data =
[[-35.3 -52.9   9.3  50.1 -10.7 -42.2 -53.7]
 [ 15.8  14.2  54.4 -32.5 -35.6  -9.2  22.9]
 [ 36.5 -36.3  15.7 -12.4  46.3 -38.6  25.1]
 [-30.1  25.9 -45.8 -32.7 -34.5  37.3 -53.7]
 [-13.6   4.6  33.6  52.9   0.8 -45.9 -17.0]
 [-49.0  31.7  49.4 -13.2  44.8  48.8  -1.9]
 [-45.9 -18.3  27.0  19.9 -33.6 -54.2 -44.2]
 [ 20.4   6.0  33.0  37.3  -0.6  37.3   9.3]
 [ 11.7 -45.4   3.9 -51.2  37.9 -39.8  -7.5]
 [-23.5  21.8   3.0 -17.2 -22.7  -8.7 -47.5]
 [ 32.4 -34.4 -17.4 -40.0 -33.1  50.9 -43.9]
 [ 49.6  23.1  -2.4 -25.5 -39.6  22.9  39.7]
 [ 43.2  41.9 -32.3  37.4 -50.4 -44.6 -27.4]
 [ 16.0 -36.3 -53.6   1.3 -39.7  43.2 -26.8]
 [-24.9 -50.5  -1.8 -17.1 -44.1  43.1  47.8]
 [-18.3 -14.1   1.0  42.7  42.2 -14.6 -24.9]]
Rows and columns are counted from 1.
(1, 1) => -35.3
(14, 4) => 1.3
(11, 1) => 32.4
(3, 5) => 46.3
(7, 4) => 19.9
(16, 2) => -14.1
(8, 4) => 37.3
(4, 7) => -53.7
(4, 3) => -45.8
(9, 4) => -51.2
(14, 6) => 43.2
(2, 1) => 15.8
(15, 5) => -44.1
(1, 5) => -10.7
(10, 5) => -22.7
(8, 7) => 9.3
(12, 6) => 22.9
(5, 3) => 33.6
(8, 1) => 20.4
(14, 3) => -53.6
(9, 2) => -45.4
(15, 1) => -24.9
(3, 7) => 25.1
(8, 6) => 37.3
(3, 2) => -36.3
(12, 4) => -25.5
(2, 5) => -35.6
(4, 5) => -34.5
(14, 5) => -39.7
(2, 6) => -9.2
(6, 6) => 48.8
(9, 5) => 37.9
(1, 4) => 50.1

B =
[[-41.3  -0.1  -1.4 -50.0]
 [-47.7  -0.1  -3.4 -50.2]
 [-18.6   0.0  -0.4 -23.2]
 [-17.4   0.0  -0.5 -23.2]
 [ -0.9   0.0   0.6  -5.0]
 [-25.2  -0.1   1.5 -38.5]
 [-17.7   0.0   1.0 -26.9]]
Indices start at 1.
row 1 col 1 -> -41.3
row 6 col 3 -> 1.5
row 5 col 4 -> -5.0
row 5 col 2 -> 0.0
row 4 col 3 -> -0.5
row 6 col 1 -> -25.2
row 2 col 1 -> -47.7
row 2 col 2 -> -0.1
row 1 col 3 -> -1.4
row 3 col 1 -> -18.6
row 1 col 4 -> -50.0
row 5 col 3 -> 0.6
row 1 col 2 -> -0.1
row 6 col 2 -> -0.1
row 7 col 2 -> 0.0
row 2 col 4 -> -50.2
row 4 col 4 -> -23.2
row 3 col 4 -> -23.2
row 6 col 4 -> -38.5
row 7 col 3 -> 1.0

W =
[[852 728 602 489 331 220 154 139 138 215 309 441 572 713 826 927]
 [956 981 965 926 825 699 563 430 296 211 139 128 166 233 334 484]
 [562 705 824 915 962 996 958 896 778 658 508 391 277 200 126 133]
 [730 828 933 989 991 942 869 759 620 487 345 251 160 132 136 195]
 [955 874 752 639 493 353 245 169 135 142 194 281 384 533 677 796]]
Rows and columns are counted from 1.
(1, 1) -> 852
(3, 8) -> 896
(4, 3) -> 933
(1, 8) -> 139
(4, 10) -> 487
(1, 2) -> 728
(4, 13) -> 160
(5, 4) -> 639
(2, 4) -> 926
(2, 9) -> 296
(5, 9) -> 135
(1, 16) -> 927
(1, 7) -> 154
(3, 1) -> 562
(1, 4) -> 489
(2, 2) -> 981
(2, 1) -> 956
(2, 8) -> 430
(2, 16) -> 484
(5, 6) -> 353
(1, 5) -> 331
(5, 10) -> 142
(3, 6) -> 996
